What each symbol does to the units:
Gol: ra>Bof, ve>Dem, lu>Fir, ri>Per, ku>Ton, bu>Zug
Kur: ra>Gog, ve>Siv, lu>Nav, ri>Fet, ku>-, bu>Dem
Dem: ra>Zub, ve>Vuv, lu>Guv, ri>Beg, ku>Kur, bu>Zil
Fif: ra>Sez, ve>Gug, lu>Vuv, ri>Zab, ku>Kod, bu>Sed
Bof: ra>-, ve>Zub, lu>Bov, ri>Sed, ku>Vuv, bu>-
Nav: ra>Tev, ve>Kup, lu>Mis, ri>Kur, ku>-, bu>Guv
Vuv: ra>Zug, ve>Gog, lu>Muv, ri>Fif, ku>Siv, bu>Bof
Zep: ra>Beg, ve>Vir, lu>Voz, ri>Teb, ku>-, bu>Gug
Zil: ra>-, ve>Bof, lu>Biv, ri>Rig, ku>Dem, bu>-
Lur: ra>-, ve>Mus, lu>Roz, ri>Lat, ku>Peb, bu>-
Voz: ra>Dem, ve>Ton, lu>Vem, ri>Zep, ku>-, bu>Gog
Zub: ra>-, ve>Zug, lu>Lat, ri>Roz, ku>Gog, bu>-
Teb: ra>Luk, ve>Leg, lu>Zep, ri>Vem, ku>-, bu>Peb
Fir: ra>Bov, ve>Guv, lu>Zop, ri>Gol, ku>Guf, bu>Fod
Fet: ra>Gug, ve>Kod, lu>Kur, ri>Mis, ku>-, bu>Beg
Roz: ra>-, ve>Sez, lu>Zub, ri>Lur, ku>Gug, bu>-
Guf: ra>Muv, ve>Nav, lu>Leg, ri>Ton, ku>-, bu>Fir
Siv: ra>Gol, ve>Voz, lu>Kup, ri>Kod, ku>-, bu>Vuv
Tep: ra>-, ve>Mig, lu>Rig, ri>Biv, ku>Luk, bu>-
Biv: ra>-, ve>Bov, lu>Tep, ri>Zil, ku>Guv, bu>-
Ton: ra>Vuv, ve>Kur, lu>Guf, ri>Vir, ku>-, bu>Gol
Mig: ra>-, ve>Lur, lu>Sed, ri>Bov, ku>Zab, bu>-
Vem: ra>Guv, ve>Guf, lu>Teb, ri>Voz, ku>-, bu>Tev
Zor: ra>Zop, ve>Teb, lu>Kod, ri>Kup, ku>-, bu>Zab
Tev: ra>Biv, ve>Fir, lu>Peb, ri>Gog, ku>Vem, bu>Lat
Zab: ra>Mus, ve>Peb, lu>Fif, ri>Muv, ku>Zor, bu>Mig
Gug: ra>Rig, ve>Per, lu>Gog, ri>Peb, ku>Zep, bu>Roz
Sez: ra>-, ve>Rig, lu>Zug, ri>Mus, ku>Per, bu>-
Muv: ra>Fod, ve>Tev, lu>Zab, ri>Vuv, ku>Kup, bu>Bov
Kod: ra>Per, ve>Zep, lu>Siv, ri>Zor, ku>-, bu>Fif
Fod: ra>-, ve>Biv, lu>Mus, ri>Zug, ku>Fir, bu>-
Guv: ra>Lat, ve>Muv, lu>Luk, ri>Dem, ku>Nav, bu>Biv
Vir: ra>Fif, ve>Fet, lu>Ton, ri>Leg, ku>-, bu>Per
Peb: ra>Tep, ve>Zop, lu>Gug, ri>Tev, ku>Teb, bu>Lur
Gog: ra>Zil, ve>Gol, lu>Tev, ri>Gug, ku>Voz, bu>Zub
Leg: ra>Zab, ve>Mis, lu>Vir, ri>Guf, ku>-, bu>Zop
Per: ra>Sed, ve>Beg, lu>Gol, ri>Zop, ku>Vir, bu>Sez
Bov: ra>-, ve>Lat, lu>Mig, ri>Bof, ku>Muv, bu>-
Zug: ra>-, ve>Zil, lu>Fod, ri>Sez, ku>Gol, bu>-
Luk: ra>Lur, ve>Zab, lu>Beg, ri>Guv, ku>Mis, bu>Tep
Mus: ra>-, ve>Tep, lu>Sez, ri>Fod, ku>Zop, bu>-
Lat: ra>-, ve>Fod, lu>Lur, ri>Zub, ku>Tev, bu>-
Beg: ra>Roz, ve>Fif, lu>Dem, ri>Luk, ku>Fet, bu>Rig
Rig: ra>-, ve>Sed, lu>Zil, ri>Tep, ku>Beg, bu>-
Zop: ra>Mig, ve>Luk, lu>Per, ri>Fir, ku>Leg, bu>Mus
Mis: ra>Peb, ve>Zor, lu>Fet, ri>Nav, ku>-, bu>Luk
Sed: ra>-, ve>Roz, lu>Bof, ri>Mig, ku>Fif, bu>-
Kup: ra>Fir, ve>Vem, lu>Zor, ri>Siv, ku>-, bu>Muv

In the rows, 24 means zero.

The rows follow the links: the fewer symbols apart two units are, the more alike their rows tend to be.

Some units and rows for them; each showing differs a little:
Mus: 19	27	25	25	23	30	23	22	27	26	24	24	22	31	39	19	22	27	28	23	20	12	35	27	36	13	24	20	32	13	28	21	15	25	36	22	22	29	22	18	27	16	19	32	22	13	33	23	20	23	18	16	20	23
Muv: 28	23	22	29	24	22	22	33	29	15	24	26	22	24	10	27	28	25	12	26	34	29	28	27	19	30	23	23	32	29	25	21	20	17	12	21	26	24	25	7	15	31	20	21	18	26	14	28	29	24	20	28	24	22
Nav: 29	24	20	21	25	18	29	13	30	24	20	29	24	17	11	23	31	30	15	37	28	27	25	28	18	26	26	22	27	28	23	20	26	21	18	18	24	14	25	18	29	23	22	14	29	10	26	23	21	30	31	18	32	36
Leg: 18	31	21	29	20	20	25	14	14	31	22	27	15	31	19	22	21	28	25	23	18	21	26	31	36	24	29	22	30	22	28	19	18	22	27	18	15	8	28	30	34	22	28	24	30	11	29	24	11	34	20	15	22	31
Per: 24	23	31	11	24	25	27	16	17	34	28	23	20	37	36	26	12	28	29	23	14	30	21	22	35	14	35	26	23	26	21	18	34	26	27	33	16	29	28	29	32	21	29	29	21	25	27	24	32	22	20	24	19	19
Biv: 23	21	20	23	19	31	33	20	37	16	25	22	24	16	30	22	31	28	17	36	30	20	29	27	15	20	21	22	30	26	20	19	23	24	27	17	34	35	17	14	17	19	15	20	21	15	29	21	31	21	27	21	29	26
Voz: 25	15	19	32	26	18	14	29	11	27	22	28	31	18	16	25	29	20	29	21	20	31	17	18	24	30	28	19	10	23	15	30	30	24	18	29	28	18	22	36	24	27	22	22	31	28	20	23	11	32	31	28	21	21
Zub: 24	14	19	30	28	32	15	37	17	21	27	23	36	22	34	22	29	19	33	20	21	23	27	21	20	23	24	24	11	18	18	32	26	25	29	27	33	35	17	27	15	21	15	26	23	27	27	23	21	21	30	33	18	16

Each walk starts at a row. The symbols on each line, taken left to right, move it on to the next unit.
Answer with the unit's row; about right is enough.
start 22	13	27	22	29	31	28	15	30	18	30	20	30	12	31	20	24	22	29	28	23	21	25	20	9	16	22	24	25	23	21	25	30	26	35	26	34	34	20	20	21	20	21	17	24	22	28	21	34	16	30	33	33	27
ve ri lu lu ve -> 28	21	13	34	21	29	18	40	25	19	22	25	31	27	29	26	32	25	27	24	30	19	36	27	29	28	18	20	23	19	17	26	19	25	21	21	32	37	18	14	11	21	11	30	18	16	22	24	17	26	22	23	18	15
ku ve ku ri ra -> 24	16	27	25	32	27	18	29	25	17	27	23	30	23	11	30	22	14	19	19	30	33	16	13	6	24	24	27	20	27	22	26	30	21	20	30	32	28	25	21	19	33	23	20	24	35	14	21	34	18	25	41	25	21
start 25	19	33	11	21	30	35	14	32	23	26	15	25	19	38	19	18	24	27	23	20	16	22	23	21	15	17	29	26	22	25	24	27	30	35	26	23	35	27	28	20	20	26	24	22	28	33	28	35	13	22	23	33	25
ve ve ku ve ku bu ku lu -> 23	22	20	24	29	23	22	16	11	36	27	29	24	21	18	23	30	23	34	30	15	32	18	19	22	25	35	18	17	24	16	23	35	25	26	28	27	16	24	36	35	22	26	20	34	14	29	17	15	32	34	24	28	25
ra ri bu lu lu ku ra -> 27	20	14	27	20	29	26	21	25	22	24	28	26	28	37	24	30	31	28	36	22	19	39	28	31	20	27	21	28	17	18	22	25	22	29	19	33	38	18	16	19	16	14	25	21	6	30	21	22	27	28	19	22	22
start 18	33	28	23	22	20	27	10	27	26	20	27	14	21	16	21	22	25	16	24	25	18	22	31	23	23	20	25	31	28	33	23	16	20	26	17	12	7	27	27	36	24	30	20	30	17	26	23	20	24	21	15	29	36
ri ve bu lu lu ku bu -> 30	23	35	18	22	19	23	26	25	21	22	17	26	29	23	28	13	15	22	12	25	25	12	20	22	26	20	31	21	31	30	25	26	25	19	29	16	21	28	24	16	29	30	27	18	45	17	26	37	11	16	28	25	21
ra ri ri ri ri ku lu -> 23	17	25	23	31	31	22	17	15	30	33	23	26	30	22	28	29	25	29	29	15	33	24	19	25	15	39	23	17	26	18	18	37	22	26	33	34	28	23	23	32	28	23	24	26	20	27	19	27	26	28	32	21	20
start 23	19	26	18	26	22	27	11	25	28	25	23	25	10	10	24	27	20	26	29	22	28	16	19	7	26	29	25	20	29	20	24	33	23	27	24	27	15	22	30	32	24	28	14	30	20	28	18	24	27	31	26	36	37
ra bu ri ku ku -> 29	24	26	19	18	12	20	32	14	32	20	26	25	24	23	21	23	20	35	14	22	28	12	25	32	31	25	24	14	27	19	29	24	25	17	25	13	9	29	39	22	24	29	27	31	31	23	23	14	29	29	22	20	19
bu lu ve ra ve ve -> 23	13	22	25	26	33	22	17	21	26	33	24	32	24	39	21	27	27	31	29	14	24	30	19	20	15	30	24	15	17	14	24	34	23	34	30	36	36	19	25	27	20	20	24	24	19	32	19	27	23	31	24	25	18
start 22	31	21	33	23	28	15	37	23	20	16	24	27	33	36	20	24	25	27	17	25	13	31	26	35	23	17	23	25	14	29	29	13	23	29	18	27	27	21	20	19	20	20	29	18	26	25	24	16	23	17	20	15	16
ku bu ri lu ku bu ve lu -> 24	19	30	18	18	30	28	18	22	30	29	17	28	29	47	23	17	28	33	24	15	17	26	28	34	15	26	28	21	19	21	25	31	30	35	27	24	36	24	31	27	15	26	30	22	25	35	22	29	21	26	18	23	16
ri ve ku ra ve ku -> 18	32	27	26	24	27	21	17	18	29	25	27	13	40	31	25	22	29	20	24	19	24	30	27	36	14	32	24	34	19	31	16	21	19	30	22	20	25	23	20	37	28	27	31	20	11	25	21	23	26	13	15	18	22
start 16	28	29	22	20	32	31	17	34	18	20	19	19	22	35	18	22	22	17	25	25	11	33	28	21	17	17	24	37	22	35	23	11	24	35	16	21	27	24	16	25	20	23	27	23	19	32	25	29	16	17	18	25	30
ve ku bu ku ku ve lu ve -> 25	23	25	12	20	17	26	18	17	38	21	25	19	25	27	25	19	27	33	25	14	25	18	25	36	23	26	24	17	25	20	23	29	28	25	27	13	13	31	39	34	22	34	25	32	23	29	23	23	29	28	17	25	25
bu ri ku ri ra ra ku -> 26	26	18	25	28	27	28	18	22	25	27	29	21	37	22	28	27	31	22	40	21	30	34	30	29	23	37	21	30	25	18	16	31	20	17	26	28	31	20	12	29	25	17	22	22	4	26	20	24	28	23	20	21	19
start 24	25	17	22	21	15	27	17	23	26	24	31	20	22	18	26	31	31	26	36	19	26	30	30	30	29	33	19	25	23	16	20	26	24	18	19	25	18	22	23	32	21	21	23	31	1	26	20	15	36	28	15	25	30
ra ku ve lu ri -> 28	26	10	30	24	13	20	35	16	27	20	27	28	21	11	31	32	30	26	28	27	28	27	29	32	33	28	20	18	19	17	26	22	19	9	18	21	13	21	27	21	24	20	23	27	13	19	26	7	36	28	21	24	22
ri ri ra ve ri -> 21	32	29	32	25	25	21	29	28	18	20	22	17	31	15	22	19	20	10	14	31	17	25	22	22	24	18	23	34	25	36	25	13	20	23	20	18	18	27	16	20	32	21	23	18	29	13	27	25	20	11	26	21	27
start 26	24	30	16	21	19	32	10	25	30	23	19	19	18	17	23	16	20	29	26	20	24	10	25	21	28	23	27	22	30	25	25	30	28	22	24	14	12	27	40	31	23	33	22	29	29	30	23	30	25	27	20	31	33
ra bu ri ku ku -> 18	31	20	32	24	14	16	34	15	27	17	26	17	25	18	22	23	26	25	17	24	22	26	30	37	28	19	22	23	21	33	25	14	22	18	16	17	9	26	32	27	25	27	29	28	18	18	25	8	31	18	19	19	25
ra ri bu lu lu ku ra -> 28	21	26	20	20	23	19	32	22	24	21	16	30	26	42	18	20	23	30	13	21	20	19	21	29	21	17	27	15	17	23	29	24	29	29	31	22	32	25	31	17	17	21	32	18	36	24	26	22	20	21	22	16	13
